In the rows, zero is written as 128.
Each row of numbers belongs to one of the objects below and depends on some of the facts about them. Some rows are named. Which object is each other row?

Some facts about the objects:
pabre {η=biskin, ξ=bakles}
bevo {η=modrul, ξ=truzo, λ=kidro}
pudogrol {Δ=grefle, η=truruk, ξ=pletum, λ=plofu}
tisol {η=binim, ξ=situste}
stasera {ξ=flakleflon}
drozan {ξ=ruranu, λ=trobrok}
gruplomi {η=tredudun, ξ=zuskuplu, λ=goza}
favo {ξ=putres, λ=fubru}
nebe {Δ=drozan, η=pugres, ξ=tipleten, λ=mapustum}
votostus {Δ=tredudun, fupabek, η=plaskar, ξ=truzo, λ=bevo}
klakleke {ξ=bruplos, λ=luram}
kleteklas {ξ=putres, λ=plolabrol}
besti {ξ=pliman, λ=nupel}
flutem {Δ=flugo, η=suplader, ξ=modrul, λ=plelu}
nitrem {ξ=klutil, λ=refem}
flogror {Δ=plidul, ruru, ξ=bruplos, λ=plaskar}
plidul {Δ=sibur, ξ=gretobes, λ=fiklem}
zatri {ξ=gretobes}
resim {η=vustek, ξ=bruplos}
plebrar {η=tretrus, ξ=flakleflon, λ=sibur}
gopun {ξ=gretobes, λ=zatri}
fadral {ξ=biskin, λ=gririk}
skirar {Δ=flugo}
fusal {ξ=gudratrul}
gririk {Δ=tisol, ξ=biskin, λ=figer}
tedre {Δ=stutras, tuplar, η=sukir, ξ=kleli, λ=nagin}
gabrem {η=paplal, ξ=modrul, λ=stibak}
stuplo {Δ=ruru, ξ=pletum, λ=sasan}
plaskar {η=plebrar, ξ=bruplos, λ=drefluk}
trobrok {Δ=pugres, gatram, η=mopir, ξ=ruranu, λ=skeskam}
refem {η=flezadro, ξ=klutil}
dugem {ξ=putres, λ=plenol}
balu {ξ=pliman, λ=drufibo}
kidro {ξ=truzo, λ=poflale}
naklovim {η=tuplar, ξ=sukir, λ=brole}
klalaba {η=gririk, ξ=gretobes, λ=gopun}
bruplos {Δ=refem, besti, η=retrek}
klakan {Δ=plidul, ξ=kleli, λ=musam}
flugo {Δ=rugem, ξ=gretobes, λ=plidul}
plaklo {η=drulo, ξ=kleli, λ=tedre}
ridotrem {Δ=pudogrol, ξ=skirar, λ=fofimin}
poflale {Δ=tretrus, pliman, brofimen, ξ=truzo, λ=poresa}
lazan {η=figer, ξ=sukir, λ=druke}
tugro {Δ=sasan, ξ=tipleten, λ=mopir}
flezadro {η=stedom, ξ=modrul, λ=flutem}
pekan {ξ=flakleflon, λ=stiklebal}
figer {η=fera, ξ=biskin, λ=muklus}
lates {η=simir, ξ=putres, λ=dugem}
tesutro {η=klalaba, ξ=gretobes, λ=tretrus}
geris {Δ=stiklebal, tefazun, η=rudrun, ξ=tipleten, λ=femo}
topler {Δ=pabre, ξ=ruranu, λ=bropaklu}
klutil {Δ=sasan}
paplal {η=ladis, ξ=bakles, λ=mople}
stiklebal {Δ=refem, η=zipas, ξ=flakleflon, λ=reken}
kobrubok {η=mupa, ξ=flakleflon, λ=skasak}
mogre {ξ=situste, λ=tisol}
gatram {Δ=fleflo, mople, pudogrol, ξ=modrul, λ=stuba}
lefe {Δ=gatram, ξ=skirar, λ=ridotrem}
binim {η=grefle, ξ=putres, λ=lates}
flilu {Δ=klutil, stakik, ξ=gudratrul, λ=mizel}
pufir {η=debo, ξ=modrul, λ=gatram}
plelu {ξ=modrul, λ=gabrem}
boklo {Δ=putres}
stebrul {η=druke, ξ=putres}
mefim {ξ=klutil, λ=nitrem}
plelo {Δ=gatram, ξ=pletum, λ=pudogrol}
kleli {η=plaklo}
meval {η=skomas, ξ=klutil, λ=drise}
drulo {η=stebrul, ξ=bakles, λ=klebor}
druke {Δ=klakan, η=musam, ξ=sukir}
zokestil {Δ=plenol, gruplomi, η=stibak, ξ=bakles, λ=pabre}
truruk {η=refem, ξ=klutil, λ=kugrum}
stedom {Δ=kleteklas, η=plestar, ξ=pletum, λ=plelo}
tanir {Δ=boklo, ξ=flakleflon, λ=ladis}
grafik {η=pufir, ξ=zuskuplu, λ=flariski}
nutek {η=bevo, ξ=plestar, λ=skogro}
klebor {η=nipar, ξ=bakles, λ=fupabek}
pliman {η=gudratrul}
ladis {ξ=flakleflon, λ=stasera}
plenol {Δ=ruranu, η=grafik, ξ=putres, λ=vudi}
nupel {Δ=drozan, tugro, flilu, η=trobrok, ξ=pliman}
rugem {Δ=plebrar, stiklebal, ξ=skirar, λ=tostak}
pletum {η=tefazun}
trefe {ξ=gretobes, λ=tesutro}
drufibo {ξ=pliman, λ=besti}
drefluk {ξ=bruplos, λ=resim}
grefle {Δ=flilu, η=meval, ξ=pletum, λ=stuplo}
kugrum {η=klebor, ξ=klutil, λ=mefim}
gretobes {Δ=besti}
luram {ξ=bruplos, λ=flogror}
nipar {η=flariski, ξ=pletum, λ=grefle}
fupabek {ξ=bakles, λ=dreras}
drubes {ξ=plestar, λ=klezis}
poresa {Δ=klakan, ξ=truzo, λ=stutras}
toste {Δ=plelo, tefazun, η=lubrol, ξ=gudratrul, λ=flilu}
stuba {Δ=fofimin, ξ=modrul, λ=grudribrem}
zipas {η=mapustum, ξ=bakles, λ=zokestil}
goza {Δ=stasera, flugo, ξ=zuskuplu}
plolabrol {Δ=stumar, ξ=putres, λ=favo}
debo {Δ=mupa, η=tisol, ξ=modrul}
vudi {η=votostus, ξ=putres, λ=stebrul}
fleflo {Δ=grefle, ξ=ruru, λ=brofimen}
tridrufar {ξ=kleli, λ=lubrol}
simir {Δ=sasan, ξ=tipleten}
skogun {ξ=truzo, λ=votostus}
muklus {ξ=biskin, λ=drale}
pugres {Δ=fofimin, flutem, η=sasan, ξ=kleli, λ=tridrufar}
fubru {η=zuskuplu, ξ=putres, λ=binim}
tretrus {Δ=tisol, η=bifam, ξ=gretobes, λ=flugo}
drale {η=plolabrol, ξ=biskin}
mupa {Δ=tuplar, η=skasak, ξ=kleli, λ=pugres}
femo {ξ=tipleten, λ=tugro}
skogro {ξ=plestar, λ=drubes}
reken {η=pletum, ξ=flakleflon, λ=kobrubok}
sibur {Δ=nupel, η=nebe, ξ=flakleflon, λ=tanir}
mefi {ξ=ruranu, λ=topler}
stumar {ξ=modrul, λ=flezadro}
garin {ξ=modrul, λ=debo}
zipo {η=resim, ξ=flakleflon, λ=plebrar}
sasim {Δ=plolabrol, ξ=plestar, λ=nutek}
kugril {Δ=mupa, η=favo, ξ=ruru, λ=fleflo}
grudribrem {ξ=modrul, λ=garin}
fiklem {Δ=goza, ξ=gretobes, λ=klalaba}
brole {ξ=sukir, λ=lazan}
drise {η=zipo, ξ=klutil, λ=truruk}
retrek {ξ=ruru}
tostak {ξ=skirar}
mapustum {η=skeskam, ξ=tipleten, λ=geris}
mizel {ξ=gudratrul, λ=fusal}
brofimen {Δ=sibur, η=sibur, ξ=ruru, λ=stakik}
mopir {η=plofu, ξ=tipleten, λ=simir}
stibak {η=tridrufar, ξ=modrul, λ=pufir}
vustek {η=stiklebal, ξ=plestar}
zuskuplu {η=drise}
klezis {ξ=plestar, λ=vustek}
bifam {η=flutem, ξ=putres, λ=kleteklas}
nagin {ξ=kleli, λ=klakan}
sukir {η=reken}
musam {ξ=kleli}
ruru {Δ=stiklebal}
tredudun {Δ=kugril, η=brofimen, ξ=pliman, λ=balu}
tuplar {Δ=simir, η=bruplos, ξ=klutil, λ=meval}
flariski {η=tedre, ξ=zuskuplu, λ=gruplomi}
tefazun {Δ=stasera, goza, η=pudogrol, ξ=bakles, λ=paplal}
skasak {η=flivetus, ξ=flakleflon, λ=zipo}
mople {Δ=drozan, ξ=bakles, λ=drulo}
sasan {Δ=gruplomi, η=vudi, ξ=pletum, λ=stedom}
modrul {η=fubru}
plestar {η=mizel}
lubrol {η=kugrum, ξ=kleli, λ=plaklo}
stakik {Δ=plestar, sasan, ξ=ruru, λ=retrek}
stutras {η=plenol, ξ=truzo}
dreras {Δ=plebrar, η=naklovim, ξ=bakles, λ=zipas}
fera {ξ=bakles, λ=tefazun}
flivetus {η=pabre, ξ=boklo, λ=suplader}
biskin {η=drale}
skeskam {η=zokestil, ξ=ruranu}
fofimin {Δ=nipar, grefle, ξ=skirar, λ=rugem}
rudrun {η=lates, ξ=ruranu, λ=mefi}
plofu {η=pliman, ξ=pletum}
suplader {Δ=refem, flugo, ruru, kidro, η=dreras, ξ=boklo}
skomas {η=kugril, ξ=kleli, λ=mupa}
bropaklu {ξ=ruranu, λ=drozan}

Named rows:
[144 133 120 131 137 121 134 135 146 118 139 125 130 128 125 128 136 131
 128 142 131 119 116 122 113 120 128 138 119 132 120 116 134 136 119 135
 129 129]: kugrum
[147 132 125 134 125 117 132 137 146 122 144 117 129 132 123 128 134 137
 131 133 121 121 114 123 117 118 125 138 114 131 120 112 131 148 121 139
 123 122]: truruk
[127 139 125 131 157 110 127 140 135 112 135 146 136 115 131 130 155 128
 125 133 137 119 111 116 125 123 139 125 124 121 131 126 140 126 131 111
 128 138]: nagin
[139 143 139 125 139 116 137 135 140 110 151 110 133 120 105 114 137 133
 126 119 106 104 112 119 126 119 132 146 110 120 118 120 134 117 118 142
 116 120]: flugo
[140 143 135 123 144 115 137 134 141 109 148 116 135 118 112 117 140 127
 119 134 126 105 114 120 125 119 135 143 117 126 119 124 136 116 117 131
 124 126]: plidul
[135 153 145 112 156 135 101 139 121 102 155 117 105 101 103 140 157 125
 136 117  86 109 104 119 118 126 124 152  90 129 133 108 132  95 134 137
 122 123]: skirar
[135 131 143 137 128 140 121 141 126 110 160 120 115 132  99 111 146 121
 146 138  61 113  99 105 112 137 126 138 121 110 120 115 128  92 130 158
 109 118]: suplader
[130 128 119 128 160 115 130 142 137 120 138 151 140 126 114 117 154 124
 132 133 149 105 114 114 125 127 158 135 133 124 131 119 155 129 128 120
 126 130]: sibur
[134 134 119 133 158 121 127 140 139 114 131 145 130 123 128 125 148 121
 131 142 142 117 115 117 118 123 141 132 124 129 122 123 140 134 121 119
 132 133]: lates
[134 134 134 132 123 122 131 142 139 121 139 126 134 138  94 112 132 134
 137 130 109 106 112 122 130 129 138 142 115 125 128 111 134 125 122 150
 116 114]: pugres
[122 143 143 154 115 116 125 139 135 115 143 121 135 125 108 117 137 137
 130 144 104 131 116 123 140 121 127 133 118 119 120 125 121 132 125 143
 124 126]: brole
[121 132 136 161 115 127 121 142 133 119 140 135 130 132 100 114 137 134
 144 165 107 130 116 118 142 133 134 136 126 125 125 122 124 126 126 154
 131 122]: naklovim
[ 94 135 123 157  77 125 119 153 132 121 116 162 129 142 120 144 139 131
 145 171 130 148 123 134 147 117 125 112 138 156 126 103  91 138 125 131
 143 143]: tuplar
[122 143 143 153 116 116 125 139 134 116 142 123 132 123 107 120 137 135
 132 144 106 130 115 121 142 121 127 136 116 123 123 123 120 133 127 142
 125 127]: luram
[128 153 135 126 141 115 106 142 135 110 131 132 125 106 105 142 147 142
 130 132 129 121 119 129 140 121 129 147  92 141 142 110 129 136 131 132
 136 126]: tipleten
[127 154 123 115 130 133 122 117 139  93 136 136 125 120 118 155 132 187
 120 149 124 138 118 118 135 127 125 144  91 138 161  95 145  80 159 144
 155 111]: modrul
[ 64 137 147 104  82 109 156 135 120 112 180 115 148 137  61 108 148 122
 131 109 147  72 120 154 181  86 187 164 173 156  99  77 123  90 122 125
 131 124]: kleteklas
[117 131 137 159 117 124 112 146 132 121 133 138 128 133  90 114 140 124
 148 163 105 124 116 120 142 136 136 134 122 127 126 124 122 133 120 154
 128 121]: bifam
[134 135 115 132 159 120 129 139 137 117 134 150 134 125 133 128 151 130
 133 134 140 122 110 112 118 128 144 129 128 121 131 119 147 126 133 116
 130 134]: plofu

Rows to name:
No name comes twice in this set of rows, the named rows included.
[107 136 105 133 147 118 124 150 128 123 123 173 130 131 138 140 161 125
 140 111 135 129 108 120 120 122 141 119 134 120 131 107 136 129 143  95
 119 142] | zokestil
[124 142 150 148 125 120 127 133 132 111 158 110 132 119  95 108 140 134
 132 133  93 116 112 120 141 121 138 147 119 110 118 122 132 120 128 150
 122 117] | gririk
[132 133 133 139 122 116 140 136 146 122 139 127 144 132  94 105 126 142
 133 133 122 109 118 124 139 122 143 147 119 123 122 116 139 128 124 150
 121 113] | brofimen
[116 142 150 150 118 135 113 139 120 106 162 115 114 118 105 121 152 121
 139 144  69 127 103 110 130 127 122 136 121 117 115 120 115 101 128 147
 123 128] | lefe
[128 134 120 127 110 118 138 146 149 122 118 145 143 142 112 126 129 134
 130 144 141 111 119 128 131 124 134 128 121 144 130 110 119 131 115 138
 124 128] | sasan
[113 152 133 125 129 109 113 145 137 110 129 137 128 110 103 144 144 143
 129 132 148 118 122 137 149 117 138 146  99 152 139 107 126 138 130 126
 141 128] | klutil
[138 131 125 114 176 136 117 144 124 110 150 141 114 121 122 122 167 107
 140 123  95 101  94 100  98 138 141 134 124 110 129 115 149  89 131 127
 110 129] | dreras
[112 149 129 138 118  89 127 140 153 119 111 142 158 118  93 137 130 160
 120 144 200 118 143 152 180 110 158 151 108 159 142 112 133 170 129 122
 156 126] | ruranu
[117 134 138 146 116 140 111 143 124 114 151 132 117 129 103 121 146 122
 147 158  80 125 107 114 129 133 129 134 127 122 123 112 120 103 126 154
 123 124] | nebe
[107 135 102 134 109 104 141 145 149 119 100 178 152 138 144 144 137 136
 126 161 202 136 132 136 146 108 144 112 145 165 130 110 116 153 120 100
 152 155] | stutras
[179 148 135 177 146 121 100 150 150 117 109 133 117 116 146 132 127 138
 131 152  70 167 109  99 101 146  77 111  67  98 137 158 114 170 123 152
 112 126] | topler
[ 97 139 116 152  66 124 123 157 132 122 107 168 128 146 134 152 134 130
 144 158 134 154 122 141 141 110 114 108 135 164 123  97  83 149 124 121
 137 149] | mupa
[141 134 125 128 126 120 132 144 148 122 122 136 138 140 111 119 132 132
 132 144 118 113 113 119 120 133 129 129 113 130 133 117 128 123 119 145
 116 125] | plaskar

Now the same objects, written a new way:
Known rows:
[157  72 101 128 107 157 136 147 168 195  39  95  72 136 161 165 173 110
  78  81 129 110  88 114 192  96 186 122]: stuba
[120  92 193  90  47 107 138 182 115 205  41 125 118 208  95 116 146  73
  62 145 169 103 215 158  97 120 137 136]: fleflo
[128 136 189 164  57 107 133 100  78 104  56 146  94 146 117 120 119  52
 118 127 149  84 147 155 101 107 145 130]: tredudun
[121 115 171 131  93 127 129 103  96 141  91  92 113 151 137 147 135 107
 114 127 164 142 143 151  97 116 120 138]: topler
[149 112 149 159  97 145  99  51  80  79  82  16 111 114 165 157 126  86
 162 122 169 181  90 110  82 114 144 137]: flugo
[152 107  50 114 126 228 108 116 185 102 149 112 102 108 134 112 188 152
 124 137  37 106  67 128 167 145 116  92]: stasera
[121 143 123 136 123 128 140 123 104 121 169 146 143 142 108 109 119 145
 130 121 127 157 143 130 132 159  82 135]: figer
[143 120 119 111 121 117 106 104  82 123 198 152 132 166 102 122 108 165
 125 131 130 143 145 113 140 163  97 155]: bevo
[154 153 155  98 133  88 145 151 108 103 129 180 117 116  80  95  84 112
 111 154 120 123 131 158 117 153  76 119]: nipar
[153 172 126 162 160 104 113 173 135 134 163 148 128 124 141 107 114 167
 122 153  81 140 129 122 102 111 122 106]: sukir
[121 153  22 119 119 178 170 151 201 127 169 116 148 114 108 128 121 134
 119  72 107  94  96 112 156 110 128  89]: zipas
[141 147 145 115 135  95 129 130  98 101 138 192 122 133  93 107  76 110
 131 156 105 123 128 146 124 165  99 119]: grafik
[119  86 129 168 148  92 164 118  95 145 119 204 110 160 122 142  71 125
 145 140 106 166 125 143 173 191 114 130]: flezadro
[126 146 125 164 168 105 127 171 153 142 151 150 134 132 155 120  94 156
 142 172  77 145 127 125  87 116 130  92]: gudratrul
[126 145 138 119 137  93 136 130  99 104 135 191 133 135  89 106  81 104
 134 136 108 128 127 147 120 173  95 123]: skogun
[122 109 137  91 137 113  96 140 112 110 212 144 150 114 140 113 138 150
 150 118 153 139 146  54 174 139 132 150]: fubru
[162 141 124 112 162 129 144 157 152 114 154 119 145  72 119 104 126 169
 128 153 152 136 132 126 152 119  97 133]: kugrum
[117 133 139 125 131 109 144 131 113 110 148 172 129 134 101 113  92 118
 142 146 113 148 132 145 115 165  89 116]: meval
[129 153  56 131 135 129 158 125 142 121 175 113 183 124  95 116  96 158
 141 113 157 125 147 118 140 122 123 140]: drulo

Rows to name:
No name comes twice in this set of rows, the named rows included.
[ 81 149 118 154 140 140 182 147 151 125 146 122 185 104 125 100 148 132
 158 106 124 176 149 148 125 167  80 120] | tridrufar
[110 116  93  76 193 120 123 146 156 148 160 120 178 112 126 139 119 150
 147 139 125 173 129 122 125 162 117 140] | retrek
[142 146 144 117 157 101  69 128 117 164  85  59 112 153 166 167 130 114
 101 119 115 165 104 129  46  93 173 124] | bruplos
[109 116 123  93 156 134 117 170 168 115 180 148 145  73 151 111 149 127
 156 114 126 116 110  59 176 125 139 110] | lates
[131 135  91 170 189 121 187 157 161 144  99 135 170  71 129 116 146 142
 140  86 120 160 113 131 208 159 131 134] | stibak
[104  93 196  84  57 106 143 172 125 202  47 136 115 201 104 128 138  81
  71 145 165  98 205 171  95 108 137 135] | grefle
[ 22 169 163 119 183 144 125  51 171 159 121 146  85  77 191 246 197 155
 118  66 179  40 103 207 132  48 196 168] | simir
[116 117 152 132  92 130 120 103 108 150  87  67 132 143 141 144 159 104
 117 108 173 152 146 135  99 114 141 157] | druke
[148 124 141 143 151  74 152 134  90 128 103 201 114 132  93 124  72 109
 118 120 112 155 113 150 172 188 102 139] | stumar
[ 77  95 214 110  89 120 123 137 111 141 110 103 109 137 174 157 146  75
 138 113 173 160 142 118  81 121 121 123] | plolabrol
[152 163 107 151 149 100  85 141 106 137 181 154 140 160 129 107 120 174
 118 126  81 132 138 101 120 133 143 129] | zuskuplu
[123 163 157 142 155  99 104 185 127 131 189 159 131 120 157 105 131 142
 138 124  97 146 126  79 113 119 128 100] | putres

